Below are the code and all the weights of a small trained network. Each question names an input and a target symbol and asks about switching units off, where a switched-off unit gives its printed mean instead of its output.

import numpy as np


def w(rows, s, z=0):
    codes = np.array(rows[::2]) - 128.0
    scale = np.full(codes.shape[1], s)
    scale[-1] = z or s
    return codes * scale


def f(y):
    return np.maximum(y, 0)


def softmax(a):
    e = np.exp(a - a.max(-1, keepdims=True))
    return e / e.sum(-1, keepdims=True)


def log_softmax(a):
    a = a - a.max(-1, keepdims=True)
    return a - np.log(np.exp(a).sum(-1, keepdims=True))


def net(x, mask):
    ids = ['ΓΔΘΣαεζηλξπω'.index(c) for c in x.split()]
    T = len(ids)
    res = E[ids] + P[:T]
    u = 0
    for l in range(2):
        r = res
        for j in range(2):
            rows = slice(3 * j, 3 * j + 3)
            q, k, v = (r @ M[l][rows].T for M in (Q, K, V))
            z = softmax(np.where(np.tri(T) > 0, q @ k.T / 3**0.5, -1e9)) @ v
            o = O[l][rows]
            res = res + np.where(mask[u + j], z, o[:, -1]) @ o[:, :-1]
        u += 2
        y = f(res @ A[l][:, :-1].T + A[l][:, -1])
        res = res + np.where(mask[u : u + 4], y, B[l][:, -1]) @ B[l][:, :-1]
        u += 4
    return log_softmax(res[-1] @ U[:, :-1].T + U[:, -1])


Q, K, V, O, A, B = {}, {}, {}, {}, {}, {}
E = w([
[121,77,117,129],'Γ',
[112,89,112,116],'Δ',
[136,113,51,67],'Θ',
[147,82,108,62],'Σ',
[92,137,172,188],'α',
[216,38,161,124],'ε',
[228,177,156,221],'ζ',
[178,245,143,168],'η',
[123,229,125,100],'λ',
[84,127,207,56],'ξ',
[91,158,64,155],'π',
[200,116,255,67],'ω',
],0.0084)
P = w([
[74,119,160,123],'0',
[60,113,155,127],'1',
[224,253,66,81],'2',
[49,112,164,125],'3',
[200,241,82,66],'4',
[56,154,190,55],'5',
[208,229,88,66],'6',
[42,76,154,166],'7',
],0.0036)
Q[0] = w([
[129,141,128,74],'L0H1',
[139,134,135,84],'L0H1',
[251,137,141,130],'L0H1',
[190,251,127,56],'L0H2',
[148,184,127,206],'L0H2',
[41,118,71,128],'L0H2',
],0.026)
K[0] = w([
[142,131,139,78],'L0H1',
[146,123,163,85],'L0H1',
[186,116,254,157],'L0H1',
[98,211,186,57],'L0H2',
[114,169,166,195],'L0H2',
[67,121,56,135],'L0H2',
],0.029)
V[0] = w([
[78,162,42,105],'L0H1',
[183,111,178,183],'L0H1',
[122,101,58,175],'L0H1',
[135,18,2,92],'L0H2',
[221,129,126,236],'L0H2',
[88,214,126,197],'L0H2',
],0.0082)
O[0] = w([
[36,113,117,117,73],'L0H1',
[196,146,113,164,143],'L0H1',
[77,98,100,196,33],'L0H1',
[110,1,78,137,8],'L0H2',
[224,118,145,209,61],'L0H2',
[124,200,126,193,103],'L0H2',
],0.0085,0.0017)
A[0] = w([
[118,199,93,179,44],'L0N1',
[171,86,43,86,3],'L0N2',
[72,115,255,200,240],'L0N3',
[38,181,18,148,51],'L0N4',
],0.0083,0.0024)
B[0] = w([
[94,90,49,63,246],'L0N1',
[244,91,134,133,203],'L0N2',
[156,177,238,170,251],'L0N3',
[128,142,14,155,206],'L0N4',
],0.011,0.003)
Q[1] = w([
[125,148,139,124],'L1H1',
[110,88,112,122],'L1H1',
[173,178,5,140],'L1H1',
[95,64,72,102],'L1H2',
[76,169,211,153],'L1H2',
[144,194,109,122],'L1H2',
],0.017)
K[1] = w([
[148,162,109,91],'L1H1',
[100,90,143,154],'L1H1',
[99,251,9,230],'L1H1',
[190,62,152,205],'L1H2',
[79,176,45,154],'L1H2',
[124,164,171,108],'L1H2',
],0.016)
V[1] = w([
[222,247,107,153],'L1H1',
[204,226,132,133],'L1H1',
[156,17,255,29],'L1H1',
[83,198,131,12],'L1H2',
[124,71,248,145],'L1H2',
[173,83,162,87],'L1H2',
],0.0042)
O[1] = w([
[172,205,52,140,254],'L1H1',
[179,205,67,95,234],'L1H1',
[169,110,238,3,81],'L1H1',
[134,195,81,37,198],'L1H2',
[100,40,207,102,104],'L1H2',
[160,98,176,122,160],'L1H2',
],0.0053,0.0032)
A[1] = w([
[33,200,93,85,253],'L1N1',
[97,18,3,49,83],'L1N2',
[199,123,69,224,65],'L1N3',
[50,176,255,162,157],'L1N4',
],0.009,0.0034)
B[1] = w([
[193,18,104,154,254],'L1N1',
[47,228,187,133,240],'L1N2',
[89,86,203,154,231],'L1N3',
[103,169,3,93,187],'L1N4',
],0.012,0.0083)
U = w([
[86,55,134,102,137],'Γ',
[73,59,131,104,152],'Δ',
[34,198,138,164,2],'Θ',
[67,80,236,57,170],'Σ',
[107,210,46,138,67],'α',
[173,2,213,109,165],'ε',
[163,187,212,211,99],'ζ',
[186,140,115,188,161],'η',
[149,31,72,157,128],'λ',
[110,44,67,37,186],'ξ',
[73,49,122,212,187],'π',
[204,176,155,69,109],'ω',
],0.0048,0.0025)

Each question gives the input, a string of symbols that net reads in full, and the target symbol t.
The units are the heads (3 rows each of Q, K, V and O) and the neurons (one row each of A and B). Each row of codes is followed by its name. A weight is (code - 128) times the scale printed after its matrix; where a second scale follows, it is the last column's (O, A, B and U).
mask holds one flag per unit, layer by layer, with each layer's heads first. A switched-off unit (its flag False) gives its mean, the last column of its rows in O or B, instead of its output. The means were averaged over made-up inputs and are rounded, as every weight is.
A unit's drop is (log p(t) with every unit on - log p(t) with that unit switched off) / (log p(t) with every unit on - log p(t) with every unit switched off).
The circuit of an input: a set's keep is (log p(t) with only the set's units on - log p(t) with every unit switched off) / (log p(t) with every unit on - log p(t) with every unit switched off). Starting from all 12 units, units are removed one at a time, each time the one whose removal leaves the highest keep (on an exact tie, the one counted first), for as long as the keep stays at least 0.8.
units of the circuit, in order: the units of the circuit, biggest drop first
most important unit: the unit with the biggest drop
top k neurons: the k neurons with the biggest drops, biggest first
top k neurons in layer l: the k neurons of layer l with the biggest drops, biggest first
which heads matter: for each layer, one digit per head in row order, 1 if its drop is at least 0.15 and else 0, layers parted by /
drop when u is switched off: that unit's drop, to one decimal
input ε Δ ω α η ξ ω, target ω: which heads matter -> 11 / 10
input ω Σ Σ ζ λ λ ε Θ, target Θ: units of the circuit, in order -> (L1N2, L0H2, L0N3)
input Σ α ω Σ ε, target ω: units of the circuit, in order -> (L0H1, L0H2, L1H1, L0N4)
input ξ Θ α Θ ξ λ Γ Θ, target Θ: units of the circuit, in order -> (L1N2, L0H2, L0H1)
input ω Θ Θ, target ω: top 2 neurons in layer 0 -> (L0N2, L0N1)
input Δ ζ α Θ ξ ω Σ, target ω: units of the circuit, in order -> (L0H1, L0H2, L1N3)
input Σ Θ η λ Δ ζ Σ π, target π: top neuron -> (L0N4)
input λ α Σ ζ, target ζ: which heads matter -> 11 / 00
input ξ ξ Δ Γ Θ Σ, target Σ: units of the circuit, in order -> (L0H2, L1H1, L1N2, L0H1)
input Σ Γ Σ Γ ξ, target ξ: which heads matter -> 01 / 10
input α Σ ε, target ε: top 3 neurons in layer 1 -> (L1N3, L1N2, L1N4)
input Γ ω ε, target ω: top 2 neurons -> (L1N1, L1N3)
input Θ ζ Γ λ, target λ: which heads matter -> 01 / 00
input ξ Σ ζ Θ ζ Δ η ζ, target ζ: top 2 neurons -> (L1N3, L0N3)
input ω Σ Σ Σ ω Σ Σ, target ω: which heads matter -> 11 / 10
input η ω α ζ π ε ε λ, target λ: top 2 neurons -> (L1N1, L1N2)
input π α π ε λ α, target α: top 4 neurons -> (L1N4, L0N3, L1N3, L0N1)
input λ Σ Γ Σ π, target π: most important unit -> L1N1
input α Θ ε Σ, target Σ: top 2 neurons in layer 1 -> (L1N2, L1N1)
input ω ω Θ, target ω: most important unit -> L0H1
input ξ ζ α ζ ζ α, target α: top 2 neurons -> (L1N4, L0N3)
input ε ω Δ, target ω: top 2 neurons in layer 0 -> (L0N4, L0N1)
input Θ η ξ, target ξ: drop when L1N1 is switched off -> 0.2
input α Γ α η ζ ζ ε ε, target ε: drop when L1H1 is switched off -> 0.1
input ω ω Δ, target ω: drop when L1H1 is switched off -> 0.2
input ζ Θ ξ Δ λ ξ ω ω, target ω: drop when L0N4 is switched off -> 0.0
